Below is a small trained network, with its code and all its weights. Each question gives an input and a class and asks what happens when units are switched off, that is, made to give their printed mean instead of their output.

import numpy as np


def w(rows, s, z=0):
    codes = np.array(rows[::2]) - 128.0
    scale = np.full(codes.shape[1], s)
    scale[-1] = z or s
    return codes * scale


def norm(h):
    return h / np.sqrt((h * h).mean(-1, keepdims=True) + 1e-5)


def f(y):
    return y / 2 * (1 + np.tanh(0.7978845608 * (y + 0.044715 * y**3)))


def log_softmax(a):
    a = a - a.max(-1, keepdims=True)
    return a - np.log(np.exp(a).sum(-1, keepdims=True))


def net(x, mask):
    res = np.array(x, float).reshape(1, 6) / 4 @ E
    u = 0
    for l in range(4):
        y = f(norm(res) @ A[l][:, :-1].T + A[l][:, -1])
        res = res + np.where(mask[u : u + 9], y, B[l][:, -1]) @ B[l][:, :-1]
        u += 9
    return log_softmax(norm(res)[-1] @ U[:, :-1].T + U[:, -1])


A, B = {}, {}
E = w([
[153,162,98,143,186,95,72],'x0',
[117,172,157,90,176,114,178],'x1',
[48,202,151,121,149,253,98],'x2',
[148,83,141,181,189,163,161],'x3',
[130,127,130,128,127,128,127],'x4',
[168,140,84,101,126,150,151],'x5',
],0.00047)
A[0] = w([
[162,122,148,112,114,92,134,241],'0.n1',
[149,118,153,108,130,136,110,131],'0.n2',
[97,91,94,89,158,134,123,92],'0.n3',
[181,85,113,126,117,55,152,249],'0.n4',
[137,142,135,144,119,127,133,130],'0.n5',
[143,111,147,101,135,136,108,131],'0.n6',
[125,119,136,107,130,116,122,192],'0.n7',
[170,82,97,119,132,64,144,217],'0.n8',
[166,93,91,254,17,160,35,117],'0.n9',
],0.0013,0.0011)
B[0] = w([
[83,144,75,159,148,221,107,224],'0.n1',
[124,129,122,131,127,126,131,130],'0.n2',
[177,150,174,147,99,106,133,103],'0.n3',
[89,169,118,150,141,247,84,254],'0.n4',
[123,125,124,124,131,128,127,130],'0.n5',
[125,130,122,133,126,126,132,130],'0.n6',
[111,136,95,161,133,167,121,177],'0.n7',
[100,174,134,144,131,227,107,221],'0.n8',
[49,69,87,38,219,135,131,149],'0.n9',
],0.0011,0.00075)
A[1] = w([
[110,143,102,156,124,124,143,118],'1.n1',
[171,164,128,125,207,89,28,99],'1.n2',
[160,117,164,97,127,138,106,137],'1.n3',
[53,171,102,149,148,188,138,121],'1.n4',
[182,63,90,136,115,11,170,113],'1.n5',
[151,126,127,155,127,133,113,1],'1.n6',
[188,67,93,142,112,7,172,105],'1.n7',
[44,184,123,131,149,195,140,155],'1.n8',
[186,69,101,139,111,15,166,94],'1.n9',
],0.0017,0.0012)
B[1] = w([
[145,119,145,110,120,122,127,130],'1.n1',
[74,138,90,197,61,178,217,125],'1.n2',
[103,136,95,161,120,119,142,123],'1.n3',
[231,121,186,99,103,150,56,210],'1.n4',
[113,197,201,101,134,254,44,87],'1.n5',
[63,165,187,48,101,107,197,46],'1.n6',
[105,197,210,94,131,252,43,82],'1.n7',
[242,97,166,135,102,152,35,253],'1.n8',
[98,195,198,84,131,243,63,72],'1.n9',
],0.0011,0.00079)
A[2] = w([
[126,141,115,140,143,161,141,129],'2.n1',
[138,120,112,114,120,88,133,215],'2.n2',
[133,120,133,128,127,113,127,142],'2.n3',
[145,232,197,99,183,52,249,72],'2.n4',
[106,173,120,96,98,166,81,210],'2.n5',
[134,120,133,123,132,116,122,135],'2.n6',
[109,131,146,130,153,177,126,2],'2.n7',
[94,31,192,36,50,162,220,82],'2.n8',
[135,217,186,99,179,60,232,64],'2.n9',
],0.0017,0.0009)
B[2] = w([
[138,121,138,115,100,107,157,163],'2.n1',
[131,97,121,158,141,163,169,194],'2.n2',
[118,129,127,126,124,145,135,135],'2.n3',
[72,59,68,111,145,177,72,37],'2.n4',
[184,85,178,138,173,144,147,254],'2.n5',
[120,130,127,126,126,141,131,131],'2.n6',
[122,171,146,108,86,58,71,37],'2.n7',
[84,237,46,252,151,153,95,115],'2.n8',
[74,73,81,111,135,162,77,12],'2.n9',
],0.0014,0.00043)
A[3] = w([
[177,113,128,159,173,178,159,197],'3.n1',
[161,78,111,151,85,155,94,255],'3.n2',
[93,194,88,50,43,71,82,42],'3.n3',
[6,110,232,195,150,43,81,84],'3.n4',
[146,166,90,162,176,73,94,92],'3.n5',
[89,194,89,42,36,72,84,46],'3.n6',
[59,180,155,70,196,146,191,121],'3.n7',
[169,174,88,144,206,71,77,137],'3.n8',
[82,183,107,93,196,153,155,204],'3.n9',
],0.0019,0.00056)
B[3] = w([
[75,117,191,113,143,46,171,250],'3.n1',
[39,131,124,62,162,72,111,229],'3.n2',
[131,54,181,198,217,145,198,76],'3.n3',
[246,148,24,36,118,162,206,110],'3.n4',
[52,139,129,159,44,240,197,127],'3.n5',
[140,52,189,212,242,125,195,77],'3.n6',
[150,60,103,170,74,96,43,86],'3.n7',
[53,120,155,163,15,189,178,153],'3.n8',
[147,72,114,166,39,69,103,124],'3.n9',
],0.0012,0.0011)
U = w([
[165,210,255,90,113,184,12,143],'0',
[147,39,199,217,239,116,217,136],'1',
[34,207,54,246,34,182,161,129],'2',
[45,24,41,64,144,120,24,128],'3',
[124,150,129,80,102,58,169,169],'4',
[239,165,50,44,101,127,192,113],'5',
[128,148,124,150,104,16,105,2],'6',
],0.0054,0.0082)

Each question gives the input, the list of numbers given to net, and the class t.
The units are the neurons (one row each of A and B). Each row of codes is followed by its name. A weight is (code - 128) times the scale printed after its matrix; where a second scale follows, it is the last column's (A, B and U).
mask holds one flag per neuron, layer by layer. A switched-off neuron (its flag False) gives its mean, the last column of its row in B, instead of its output. The means were averaged over made-up inputs and are rounded, as every weight is.
A unit's drop is (log p(t) with every unit on - log p(t) with that unit switched off) / (log p(t) with every unit on - log p(t) with every unit switched off).
The circuit of an input: a set's keep is (log p(t) with only the set's units on - log p(t) with every unit switched off) / (log p(t) with every unit on - log p(t) with every unit switched off). Starting from the 12 units with the biggest drops (on a tie, the unit counted first), units are removed one at a time, each time the one whose removal leaves the highest keep (on an exact tie, the one counted first), for as long as the keep stays at least 0.8.
circuit, biggest first: the units of the circuit, biggest drop first
unit that matters most: the unit with the biggest drop
top k neurons in layer l: the k neurons of layer l with the biggest drops, biggest first
input [-1,-7,1,4,4,-5], class 3: unit that matters most -> 0.n9
input [-2,6,2,-8,-1,1], class 1: circuit, biggest first -> 3.n6, 3.n3
input [7,-1,-8,-5,0,-1], class 0: circuit, biggest first -> 1.n7, 1.n5
input [2,8,1,-4,-2,7], class 3: circuit, biggest first -> 2.n4, 2.n9, 3.n7
input [-5,3,-3,-8,-1,-5], class 1: circuit, biggest first -> 3.n6, 3.n3
input [3,8,-3,-5,4,6], class 3: circuit, biggest first -> 2.n4, 2.n9, 3.n4
input [-3,-6,2,4,-5,1], class 3: circuit, biggest first -> 0.n9, 3.n2
input [1,7,-5,-5,-4,7], class 3: top 3 neurons in layer 3 -> 3.n4, 3.n7, 3.n9
input [8,8,2,2,1,-1], class 2: circuit, biggest first -> 3.n8, 3.n5, 1.n2
input [-1,-6,-7,-2,4,-7], class 0: circuit, biggest first -> 1.n5, 1.n7
input [0,4,2,0,-2,3], class 3: circuit, biggest first -> 2.n4, 0.n4, 2.n9
input [7,-3,-1,-6,1,1], class 2: circuit, biggest first -> 3.n8, 3.n5
input [3,-4,-7,-3,-5,-4], class 0: circuit, biggest first -> 1.n5, 1.n7
input [-8,-1,0,4,6,-6], class 2: circuit, biggest first -> 2.n8
input [3,-4,-8,4,-4,3], class 0: circuit, biggest first -> 1.n7, 1.n5
input [2,-1,-3,4,8,0], class 4: top 2 neurons in layer 2 -> 2.n8, 2.n5
input [2,7,5,4,-6,6], class 3: top 2 neurons in layer 3 -> 3.n4, 3.n7
input [-1,8,0,7,-5,6], class 3: top 3 neurons in layer 3 -> 3.n6, 3.n3, 3.n7
input [1,4,-6,0,-3,-7], class 5: top 3 neurons in layer 0 -> 0.n4, 0.n8, 0.n1
input [1,-6,2,-8,-5,-4], class 1: unit that matters most -> 3.n6
input [8,-8,0,-3,-6,5], class 2: circuit, biggest first -> 3.n8, 3.n5, 1.n2
input [-3,-8,-3,6,-5,0], class 3: circuit, biggest first -> 0.n9, 3.n6, 3.n3, 3.n2
input [7,-7,-3,4,4,-2], class 2: top 3 neurons in layer 1 -> 1.n2, 1.n8, 1.n4
input [4,6,5,4,1,2], class 3: top 3 neurons in layer 2 -> 2.n4, 2.n9, 2.n8
input [8,7,0,-1,-6,-3], class 2: top 3 neurons in layer 3 -> 3.n8, 3.n5, 3.n2
input [-8,0,-7,3,3,-2], class 2: top 3 neurons in layer 0 -> 0.n4, 0.n8, 0.n1
input [1,-4,-7,3,-6,5], class 0: top neuron in layer 3 -> 3.n4
input [6,5,-6,0,3,-7], class 5: top 3 neurons in layer 1 -> 1.n2, 1.n8, 1.n4
input [-8,6,0,7,8,-5], class 2: top 2 neurons in layer 2 -> 2.n8, 2.n5
input [-1,-1,-3,4,6,2], class 4: top 2 neurons in layer 3 -> 3.n6, 3.n3
